Below is a small trained network, with its code and all its weights. Each question gives an input and a class and asks what happens when units are switched off, that is, made to give their printed mean instead of their output.

import numpy as np


def w(rows, s, z=0):
    codes = np.array(rows[::2]) - 128.0
    scale = np.full(codes.shape[1], s)
    scale[-1] = z or s
    return codes * scale


def f(y):
    return np.maximum(y, 0)


def log_softmax(a):
    a = a - a.max(-1, keepdims=True)
    return a - np.log(np.exp(a).sum(-1, keepdims=True))


def net(x, mask):
    res = np.array(x, float).reshape(1, 6) / 4 @ E
    y = f(res @ A[0][:, :-1].T + A[0][:, -1])
    res = res + np.where(mask, y, B[0][:, -1]) @ B[0][:, :-1]
    return log_softmax(res[-1] @ U[:, :-1].T + U[:, -1])


A, B = {}, {}
E = w([
[38,170,133,254],'x0',
[59,83,251,65],'x1',
[38,198,52,40],'x2',
[128,130,130,128],'x3',
[126,127,126,128],'x4',
[128,126,128,129],'x5',
],0.0061)
A[0] = w([
[205,98,113,52,77],'N1',
[76,134,132,206,91],'N2',
[173,146,135,78,187],'N3',
[165,124,161,47,148],'N4',
[58,137,122,221,80],'N5',
[158,105,88,74,150],'N6',
[98,213,167,210,93],'N7',
[213,87,130,77,111],'N8',
[210,193,67,204,101],'N9',
[164,79,179,7,126],'N10',
[36,116,168,225,120],'N11',
[176,194,84,152,154],'N12',
[209,174,66,161,107],'N13',
[197,150,30,151,97],'N14',
[85,47,171,109,126],'N15',
[73,175,157,224,99],'N16',
[61,236,73,92,140],'N17',
[243,84,200,208,119],'N18',
[93,136,220,93,85],'N19',
[75,107,235,38,145],'N20',
[204,80,105,68,88],'N21',
[74,180,185,162,137],'N22',
[174,129,21,163,91],'N23',
[39,124,177,62,124],'N24',
[145,149,3,141,104],'N25',
[76,83,201,118,109],'N26',
[197,140,147,54,85],'N27',
[250,57,241,253,99],'N28',
[58,73,197,117,88],'N29',
[24,218,54,31,108],'N30',
[219,77,93,64,140],'N31',
[123,125,119,120,254],'N32',
[173,120,4,136,198],'N33',
],0.0069,0.0082)
B[0] = w([
[96,139,45,121,157],'N1',
[120,127,22,88,158],'N2',
[118,163,104,203,192],'N3',
[113,182,93,169,180],'N4',
[123,132,46,92,164],'N5',
[124,163,92,174,172],'N6',
[140,142,60,99,165],'N7',
[126,153,72,141,167],'N8',
[86,54,141,102,179],'N9',
[116,152,80,159,191],'N10',
[156,155,25,147,189],'N11',
[71,88,175,129,182],'N12',
[53,58,151,112,170],'N13',
[60,58,141,112,170],'N14',
[92,87,110,149,163],'N15',
[144,146,43,115,175],'N16',
[175,155,169,94,192],'N17',
[197,159,164,52,201],'N18',
[50,58,108,92,151],'N19',
[75,98,136,144,200],'N20',
[129,142,52,137,158],'N21',
[131,162,66,161,170],'N22',
[67,56,135,94,165],'N23',
[76,70,178,124,175],'N24',
[68,74,161,89,171],'N25',
[66,67,117,141,160],'N26',
[115,147,2,131,152],'N27',
[205,154,156,18,221],'N28',
[64,79,97,106,155],'N29',
[234,162,196,24,199],'N30',
[107,128,75,176,189],'N31',
[120,193,222,229,255],'N32',
[107,99,199,161,224],'N33',
],0.0063,0.0081)
U = w([
[92,9,139,122,35],'0',
[149,165,20,160,20],'1',
[204,149,171,24,70],'2',
[141,148,162,202,253],'3',
[142,147,159,202,223],'4',
],0.015,0.0048)

Each question gives the input, the list of numbers given to net, and the class t.
The units are the neurons (one row each of A and B). Each row of codes is followed by its name. A weight is (code - 128) times the scale printed after its matrix; where a second scale follows, it is the last column's (A, B and U).
mask holds one flag per neuron, in row order. A switched-off neuron (its flag False) gives its mean, the last column of its row in B, instead of its output. The means were averaged over made-up inputs and are rounded, as every weight is.
A unit's drop is (log p(t) with every unit on - log p(t) with that unit switched off) / (log p(t) with every unit on - log p(t) with every unit switched off).
The circuit of an input: a set's keep is (log p(t) with only the set's units on - log p(t) with every unit switched off) / (log p(t) with every unit on - log p(t) with every unit switched off). Starting from the 12 units with the biggest drops (on a tie, the unit counted first), units are removed one at a time, each time the one whose removal leaves the highest keep (on an exact tie, the one counted first), for as long as the keep stays at least 0.8.
units of the circuit, in order: the units of the circuit, biggest drop first
k most important neurons: the k neurons with the biggest drops, biggest first
drop of u: that unit's drop, to one decimal
input [6,5,4,1,-4,-2], class 1: 4 most important neurons -> (N11, N33, N22, N16)
input [-6,-5,8,2,-5,3], class 2: units of the circuit, in order -> (N30)
input [3,-4,7,-3,0,3], class 2: units of the circuit, in order -> (N30, N17)
input [5,1,-6,-6,-3,-1], class 2: units of the circuit, in order -> (N28, N18)
input [7,2,8,0,1,-2], class 2: 2 most important neurons -> (N30, N17)
input [2,1,-5,-5,-5,8], class 2: units of the circuit, in order -> (N28, N18)
input [-6,-3,5,8,-8,3], class 3: 2 most important neurons -> (N33, N11)
input [6,6,-7,-6,2,4], class 2: 2 most important neurons -> (N28, N18)
input [-5,0,1,-7,7,-8], class 3: 2 most important neurons -> (N11, N16)
input [-4,8,6,-7,-3,-1], class 0: 2 most important neurons -> (N24, N20)
input [8,6,7,6,4,8], class 1: 2 most important neurons -> (N11, N22)
input [1,-6,5,-1,-8,-3], class 4: drop of N2 -> 0.1
input [8,8,-5,2,0,-1], class 0: drop of N9 -> -0.1
input [5,1,8,-2,3,-2], class 2: units of the circuit, in order -> (N30)
input [4,4,-8,8,6,2], class 2: drop of N28 -> 0.5
